In the rows, zero is written as 128.
Each row of numbers belongs to one of the nodes below and depends on some of the facts about them. Some rows are named. Which node is each other row?

Named rows:
[121 111  96 138 100 144 158 136 139 131 128 111 132 137 123 111 110 112
 112 131 145 127 159 136 117 146 103 116 131] -> j663
[100 120  70 165 127 175 200 160 177  95 120 104 151 166  70  82 137   5
  53 168 182 116 238 162 109 116  68 118 115] -> j916
[101 117  78 155 131 162 181 194 198 104 130 108 136 154 103 113 135  29
  79 205 176 108 205 167 110 131  48 147 155] -> j16
[105 118  94 144 124 129 148 162 177 127 119 127 126 141 107 131 125  75
 113 177 148 113 169 151 115 142  63 152 164] -> j719
[110 127 102 140 108 144 148 163 153 121 147 118 143 138 106 117 132  67
 108 139 153 121 157 150 129 131  71 134 144] -> j448
[171 114 119 130 107  99  95  82 136 153  99 134 108 118 126 130 108 165
 168 128 121 131 128 136 130 159 130 147 140] -> j51
[141 121 128 122 119 103  74  48 105 141 117 168 114 122 100 154 155 125
 150 103 137 134 143 143 144 111 129 157 129] -> j796
[157 112 114 126 102 124 117  95 120 142 115 124 117 124 139 130 114 158
 146 120 128 127 132 134 129 150 129 132 128] -> j996
[ 96 121  71 145 123 184 212 206 181 105 160 103 131 160  95  69  93  28
  45 179 184 110 199 168 117 103  76 114 105] -> j658
[150 119 120 122  99 125 129  91 107 128 128 132 114 112 154 120 105 161
 142 120 139 124 129 129 123 147 132 130 122] -> j11
[151 112 125 124  96 121 100  84 103 139 124 128 121 108 158 156 139 170
 160 105 130 127 122 135 137 160 120 143 140] -> j388
[154 118 112 111 106 116 116 109 136 156 126 136  86 126 128 122  75 155
 141 134 134 117 122 138 130 131 143 138 122] -> j506
[135 118 115 120  99 123 127 100 108 142 131 132 116 111 161 117 106 156
 143 118 125 133 128 118 126 149 129 124 133] -> j222
[120 112 109 137 101 160 158 128 116 103 143 114 140 124 159 128 142 114
 111 128 160 120 160 137 120 147  89 124 132] -> j331
[153 142 138 118  95 105 135 136 141 151 176 119 125 125 102 115  61 112
 145 129 151 133  95 170 140 121 112 140  98] -> j226
[127 123 107 122 110 110 121 102 134 160 131 145 103 123 110 105 102  96
  99 118 148 118 130 152 129 110 147 136 118] -> j60
[134 110 108 135 100 150 139 117 118 117 129 113 133 125 147 140 151 126
 127 125 149 123 152 137 126 147  98 134 133] -> j619
[174 118 121 130 102 102  93  85 138 153  98 132 112 123 125 128 103 165
 166 132 121 126 124 134 131 162 132 147 143] -> j936
[118 104 116 133 110  92  99 118 150 162  99 152  99 118 124 154 115 132
 165 150 143 126 133 129 128 139  92 162 177] -> j570
[141 112 110 128 105 126 114 119 140 137 123 126 117 125 134 147 133 134
 142 137 141 124 139 145 132 143 104 149 146] -> j735

Some facts about the nodes:
j107 {η=j514, ρ=g}
j109 {η=j663, φ=j769, ρ=j}
j11 {ρ=c}
j110 {π=j359, η=j901, ρ=d}
j140 {π=j533, η=j308, φ=j942 j511, ρ=a}
j144 {η=j357, ρ=b}
j15 {η=j16, φ=j621, ρ=c}
j158 {π=j349, ρ=c}
j16 {η=j916, ρ=j}
j160 {π=j240, ρ=a}
j181 {π=j476, η=j228, φ=j990 j615}
j188 {π=j226, η=j755}
j189 {π=j894, η=j769, ρ=e}
j20 {π=j769, η=j140, ρ=c}
j203 {π=j581, η=j263, φ=j228 j189, ρ=f}
j204 {π=j680, η=j90}
j211 {π=j188, η=j808}
j214 {π=j511, η=j973, ρ=c}
j222 {π=j75, ρ=c}
j226 {φ=j594 j765}
j228 {η=j349, ρ=c}
j229 {η=j852, ρ=d}
j240 {π=j211, η=j37, φ=j189, ρ=e}
j248 {π=j290, η=j229, φ=j306 j487 j615, ρ=a}
j262 {π=j94, η=j848, φ=j690}
j263 {π=j650, η=j501, ρ=d}
j272 {η=j359, φ=j543}
j273 {φ=j329 j330 j465}
j290 {π=j550, η=j487, φ=j222 j37 j189 j852, ρ=h}
j306 {π=j936}
j308 {π=j229, η=j163}
j309 {π=j422, η=j619, ρ=e}
j330 {π=j713, η=j894, ρ=a}
j331 {ρ=b}
j349 {π=j90, η=j877, ρ=b}
j354 {π=j160, η=j690}
j357 {π=j388, ρ=j}
j359 {π=j814, η=j40, φ=j883 j514 j848 j792}
j37 {π=j222, ρ=h}
j372 {π=j208, η=j309, φ=j615, ρ=f}
j378 {π=j948, η=j982, ρ=e}
j380 {π=j990, η=j354}
j388 {η=j550, ρ=a}
j40 {π=j405, η=j538, ρ=b}
j405 {η=j824, ρ=a}
j416 {φ=j894 j916 j629 j680, ρ=b}
j422 {π=j48, η=j856, ρ=i}
j433 {π=j248, φ=j308, ρ=d}
j448 {π=j262, η=j595, φ=j883, ρ=e}
j454 {π=j20, ρ=g}
j465 {π=j663, η=j422, ρ=h}
j476 {ρ=c}
j48 {π=j949, η=j858, ρ=a}
j482 {η=j617, ρ=d}
j487 {η=j948}
j497 {π=j357, η=j785}
j501 {ρ=a}
j506 {η=j827}
j51 {η=j181, ρ=f}
j511 {π=j501, η=j581}
j514 {η=j949}
j523 {π=j629}
j533 {η=j735}
j538 {π=j158, η=j378, ρ=g}
j543 {ρ=h}
j545 {ρ=b}
j55 {φ=j949 j533}
j550 {π=j204, η=j86, ρ=c}
j570 {π=j309, ρ=j}
j581 {η=j814, ρ=f}
j594 {π=j755, η=j658, ρ=c}
j595 {η=j476, ρ=i}
j60 {π=j715, φ=j595}
j604 {π=j827, η=j188, ρ=c}
j611 {φ=j514 j144 j48}
j615 {η=j703, ρ=b}
j617 {π=j16, η=j448}
j619 {η=j331, ρ=a}
j621 {π=j140, η=j211, ρ=e}
j629 {η=j110, ρ=b}
j650 {η=j380}
j658 {η=j273, φ=j650 j917}
j663 {π=j736, η=j641, ρ=d}
j673 {π=j538}
j680 {η=j222, ρ=b}
j690 {η=j330, ρ=c}
j703 {π=j15, ρ=e}
j713 {π=j9}
j715 {η=j736, ρ=a}
j719 {π=j523, η=j792, ρ=j}
j727 {π=j897, η=j160, ρ=c}
j735 {η=j545, ρ=e}
j736 {η=j543, ρ=b}
j740 {η=j594, φ=j405, ρ=d}
j749 {π=j306, η=j433}
j75 {η=j996, ρ=b}
j755 {ρ=a}
j765 {π=j673, η=j942}
j769 {π=j922, η=j204}
j785 {π=j869, η=j144, ρ=h}
j792 {π=j982, ρ=g}
j796 {η=j94, φ=j916 j713, ρ=e}
j801 {ρ=a}
j808 {π=j820, η=j713, ρ=a}
j814 {η=j482, φ=j594, ρ=h}
j820 {η=j506, φ=j897 j629 j619, ρ=i}
j824 {π=j877, η=j240, φ=j229, ρ=j}
j827 {π=j308, η=j801, φ=j208 j533 j703, ρ=b}
j848 {η=j158}
j852 {π=j883, ρ=b}
j856 {π=j482, η=j109, ρ=a}
j858 {π=j372, η=j290, φ=j595 j749 j916}
j86 {π=j545, η=j454, ρ=b}
j869 {η=j570, ρ=a}
j877 {η=j719, φ=j107 j476, ρ=h}
j883 {η=j533}
j894 {π=j570, ρ=e}
j897 {π=j51, η=j15, ρ=d}
j9 {π=j109, η=j372, φ=j482 j523 j465, ρ=c}
j90 {π=j594, η=j732, ρ=c}
j901 {ρ=i}
j916 {ρ=f}
j917 {η=j727}
j922 {η=j11, ρ=i}
j936 {η=j107, ρ=f}
j94 {π=j749, η=j226, φ=j263 j550 j617}
j942 {η=j740}
j948 {π=j973, η=j765}
j949 {π=j858, ρ=d}
j973 {η=j615, ρ=h}
j982 {η=j897, φ=j713, ρ=a}
j983 {π=j765, η=j262}
j990 {π=j107}
j996 {η=j189, ρ=d}

Name these rows:
No name comes twice in this set of rows, the named rows included.
[141 112 105 135 102 140 139 120 133 130 125 112 125 132 133 118 113 129
 122 133 147 126 148 140 124 148 113 126 125] -> j482
[148 118 116 122 104 111 119 103 117 151 124 134 124 115 123 128 115 155
 144 101 125 141 130 139 136 148 122 126 138] -> j433
[110 108  85 115 112 109 135 124 142 149 132 124 106 130 123 111  89 116
 112 128 125 105 105 138 109 125 146 138 133] -> j673
[120 111 102 133 109 133 129 132 144 137 126 123 120 134 121 141 131 116
 130 137 140 120 148 142 126 145  95 141 151] -> j703
[131 118 117 125  90 140 128 118 116 130 128 125 128 122 141 145 138 132
 133 104 126 125 139 124 129 166  99 122 154] -> j160
[ 90 121  66 148 121 192 224 219 187 101 166  94 139 165  92  63  97  12
  33 188 190 106 207 171 113  96  70 110 105] -> j273
[116 110 120 119 111 102 104  83 113 170 121 169  87 126  95 116  90 122
 132 112 158 133 137 123 143  86 142 136 115] -> j858
[ 77 131  96 149 101 161 225 195 150  83 194  77 179 144 109  86  89  33
  84 150 184 118 154 165 103 128  56 111  93] -> j594
[131 119 100 118 106 131 145 137 146 146 135 129  99 133 115 111  75 121
 114 141 142 116 139 135 123 127 125 126 129] -> j769
[142 126 121 112 104 105 116 114 129 160 143 140 104 122 115 119  73 141
 142 122 134 127 109 142 138 123 135 137 123] -> j359
[121 117 119 130  97 133 135 113 101 117 146 133 139 109 150 134 139 134
 135 101 140 133 133 128 131 148  97 125 141] -> j827
[ 97 128 106 147 124 156 180 136 136  85 147 140 136 125 134 113 135  59
  84 165 178 105 190 148 107 126  75 135 131] -> j595
[112 109  97 139  98 154 154 138 128 116 134 110 140 127 139 134 142 109
 114 120 148 123 159 133 123 153  86 122 143] -> j330
[111 116  87 145 110 178 204 169 146  93 150 102 143 140 134  88 114  73
  72 156 173 113 189 147 111 133  84 110 113] -> j476

Now the same nodes, written a new way:
Known rows:
[153 137 132 133 147 147 131 150  79 149 102 115 106 104 170 127 149 132
 129 152  39 159 117 123 115 157  85 107 127 133 146 134 106 175 142 140
 167 120 113 116  97 111  97 160 143 111 130] -> j727
[149 140 130 136 132 111 133 128 121 145 123 138 101 133 148 115 164 132
 126 147  91 153 113 116 170 119 135 118 122 115 157 128  89 168 135 129
 123  79 129 118 122 115  81 131 161 186 128] -> j983
[151 133 130 118 128 123 119 114 100 153 106 121  98 133 147 125 163 138
 138 148  80 152 117 126 132 126 129 117 116 112 123 131  97 162 143 129
 119 103 125 109 116 118  86 128 168 185 133] -> j380
[130 143 122 120 144 129 121 120 102 158 111 105 102 112 133 121 151 134
 119 157  70 162 128 122 103 113  98 109 124 135 123 139 116 146 154 154
 139 124 111  96  98 115  95 123 148 125 133] -> j240
[145 131 134 119 134 108 130 130 106 146 125 152 104 129 144 128 159 129
 132 143 105 162 109 118 150 130 139 117 121 111 138 127  87 169 134 123
 117  99 129 110 116 127  77 142 160 190 125] -> j650
[141 125 139 125 142 122 130 146  91 152 123 145  93 130 137 116 141 112
 132 154  68 153 104 111 135 147 127 113 127 118 151 137  90 170 129 105
 136  94 119 115 123 137  79 131 152 168 123] -> j465
[120 126 107 110 140 141 105  79  74 144 119 124 117  91 169 103 126 159
 114 164 144 157 112 123 157 167 133 113 133 117 137 140  32 101 163 145
 120 138 110  75 139 121 105 114 164 136 132] -> j595
[156 138 133 123 145 130 134 141  84 145 115 121 115 105 159 133 169 135
 130 147  68 169 123 125 128 160  93 108 121 121 132 131 103 173 149 144
 152 127 116 122  98 114  89 158 144 134 130] -> j107
[133 130 132 126 144 125 133 144 101 145 106 161 101 118 147 127 138 123
 134 148  73 157 100 118 137 134 123 113 128 123 153 130  90 179 128 130
 140 110 126 113 105 121  83 160 148 156 125] -> j388
[140 137 108 121 149 158 121  68  78 149 144 105 134  79 200 117 122 175
 112 163 152 169 126 121 160 171 104 107 131 125 143 138  27 126 167 165
 144 144 106  87 111 105 127 100 158  96 127] -> j740
[136 126 109 118 155 147 119 108  84 148 142 117 117  87 171 109 124 152
 102 169 118 156 118 114 127 153 122 112 125 148 134 136  64 115 149 145
 131 137 110  73 128  95 123  94 154  95 132] -> j448
[148 119 131 117 139 137 110 121  70 151 126 114 104  97 151 113 163 123
 120 161  75 159 132 128  82 123 125 109 119 123 119 134 111 156 148 139
 149 136 112  90 101 119  89 127 148 127 137] -> j309
[147 134 132 123 131 110 127 127 104 151 125 140 100 134 152 125 155 129
 128 143  93 156 112 115 147 126 135 118 120 114 143 126  84 174 132 123
 123  89 127 100 118 124  80 134 165 188 127] -> j497
[156 137 132 131 151 143 134 156  77 146 106 121 109  99 163 132 156 129
 130 153  39 161 114 124 120 163  83 106 127 131 143 135 104 171 145 140
 167 128 113 123  95 117  92 164 138 113 129] -> j550
[126 124 106 125 154 174 115  61  75 144 112 126 129  78 189 115 109 179
 129 168 142 159 104 130 156 176 101 106 140 123 140 146  19 118 161 149
 137 159 112  98 116 115 125 110 154 103 123] -> j16
[132 133 108 126 140 133 110  90  94 142 119 136 111 103 147 103 133 161
 104 164 142 149 115 129 183 153 141 115 122 123 129 139  43  98 157 160
 113 122 119 112 136 118 103  90 160 146 135] -> j765
[139 129 121 121 141 141 113 137  85 149  84 127  97 110 141 123 144 138
 127 156  50 145 111 134 118 145 120 112 118 130 119 137  99 141 141 147
 137 129 119 118 108 116  95 134 153 141 138] -> j160
[150 136 132 132 150 145 134 147  86 147 105 120 107  97 165 128 152 127
 133 152  42 162 116 124 115 162  85 107 127 131 146 132 103 175 143 143
 165 127 114 119  94 108  95 165 140 115 131] -> j11
[139 129 116 112 133 120 103 122  86 152 117 134  98 115 136 115 145 143
 107 155 105 150 119 132 137 139 149 116 108 123 107 132  78 120 148 158
 114 125 119 102 118 115  93 105 164 155 143] -> j163
[123 124 115 108 145 125 107 108  86 154 136 125 101 102 136 105 133 138
 106 165 124 155 123 118 131 146 149 113 117 129 123 139  70 112 149 147
 116 126 108  91 128 117 101  85 156 134 138] -> j331

Rows to name:
No name comes twice in this set of rows, the named rows included.
[125 127 119 106 142 119 110 121  91 154 131 128 101 104 121 112 148 132
 112 162 105 157 124 120 121 138 147 112 114 126 119 137  91 119 150 150
 116 129 111 101 122 115  94  95 154 145 143] -> j545
[146 122 128 124 136 125 111 127  72 146 117 102  99 108 149 110 156 125
 105 165  91 160 133 129  76 102  96 107 126 129 103 140 116 147 157 135
 151 128 113  77 101 143  83 129 142 128 128] -> j189
[148 131 123 113 129 124 111 123  88 149 101 123  99 122 134 123 164 143
 126 152  87 151 121 133 128 139 136 114 113 117 101 134  92 137 150 140
 117 121 122 116 120 122  85 118 162 179 139] -> j308
[122 139 134 116 140 114 134 136 104 151 132 130 104 102 161 120 159 113
 132 146  73 169 118 104 127 127 120 114 131 120 186 125 100 178 135 131
 149 100 113  79 110 102  86 156 152 146 130] -> j796
[103 117 111 106 154 168 114  47  74 148 117 109 122  71 170  94 123 163
 141 179 136 161 110 112 140 174 113 106 157 115 166 156  31 102 168 116
 127 148  99  75 151 122 115 105 160 122 124] -> j916
[153 132 132 119 129 128 117 113 100 159 111 123  96 132 149 126 161 138
 140 146  75 149 118 128 135 124 138 116 113 110 130 131  90 170 136 135
 128 102 123 116 108 114  89 117 171 179 137] -> j181
[145 127 118 112 137 126 117 114 106 147 121 133 106 123 155 123 154 150
 127 153 104 153 114 123 121 121 149 118 116 129 116 125  88 142 140 136
 109 118 128  91 122  92 102 114 168 160 134] -> j611
[150 133 123 115 126 123 108 121  94 154 102 115  97 124 142 121 160 142
 123 151  84 147 121 132 126 134 132 117 110 120 109 133  95 137 147 143
 118 115 121 108 118 116  89 113 168 173 142] -> j354
[146 125 132 109 139 124 115 126  82 157 121 117  97 112 124 114 164 130
 130 159  84 154 126 123 115 149 135 108 115 113 114 142 102 140 150 127
 126 120 111 125 125 127  86 100 157 163 142] -> j615
[165 135 123 114 140 131 111 120  60 145 148 112 118  96 158 124 151 119
  93 154  98 164 137 127 114 180 125 109 106 128 110 125  75 137 159 165
 138 141 104  82  96 121  93 133 149  93 137] -> j949
[134 130 115 110 128 114  99 124  85 144 101 128 100 105 137 109 152 138
 105 154 100 152 118 131 141 148 146 117 113 118 114 131  78 108 152 153
 116 124 116  93 133 119  83 131 162 163 146] -> j713
[112 137 134 125 148 119 136 121 119 163 133 127  93 128 128 117 133 111
 130 159  74 162 112 100 107  94 111 111 139 133 175 140 117 178 135 114
 135  90 114  81 106 124  88 121 150 142 117] -> j203
[149 127 125 111 132 131 109  85  84 147 124 141 110 127 135 127 149 123
 127 149 109 152 115 130 129 168 153 116 116 111 114 128  63 145 147 135
  96 130 119  88 109 131  86 132 169 154 128] -> j208
[123 133 119 103 144 115 113 133  90 160 121 122  96 110 124 113 141 142
 109 160  94 156 121 116 126 136 135 111 112 129 115 141  91 119 148 146
 118 121 110 108 130 113  99  89 157 150 144] -> j349
[122 126 126 113 144 136 113 121  94 157 100 127  95 109 123 119 150 132
 137 160  66 150 115 128 106 129 139 110 121 123 124 139 106 142 141 141
 126 129 116 117 111 112  94 114 154 148 140] -> j814

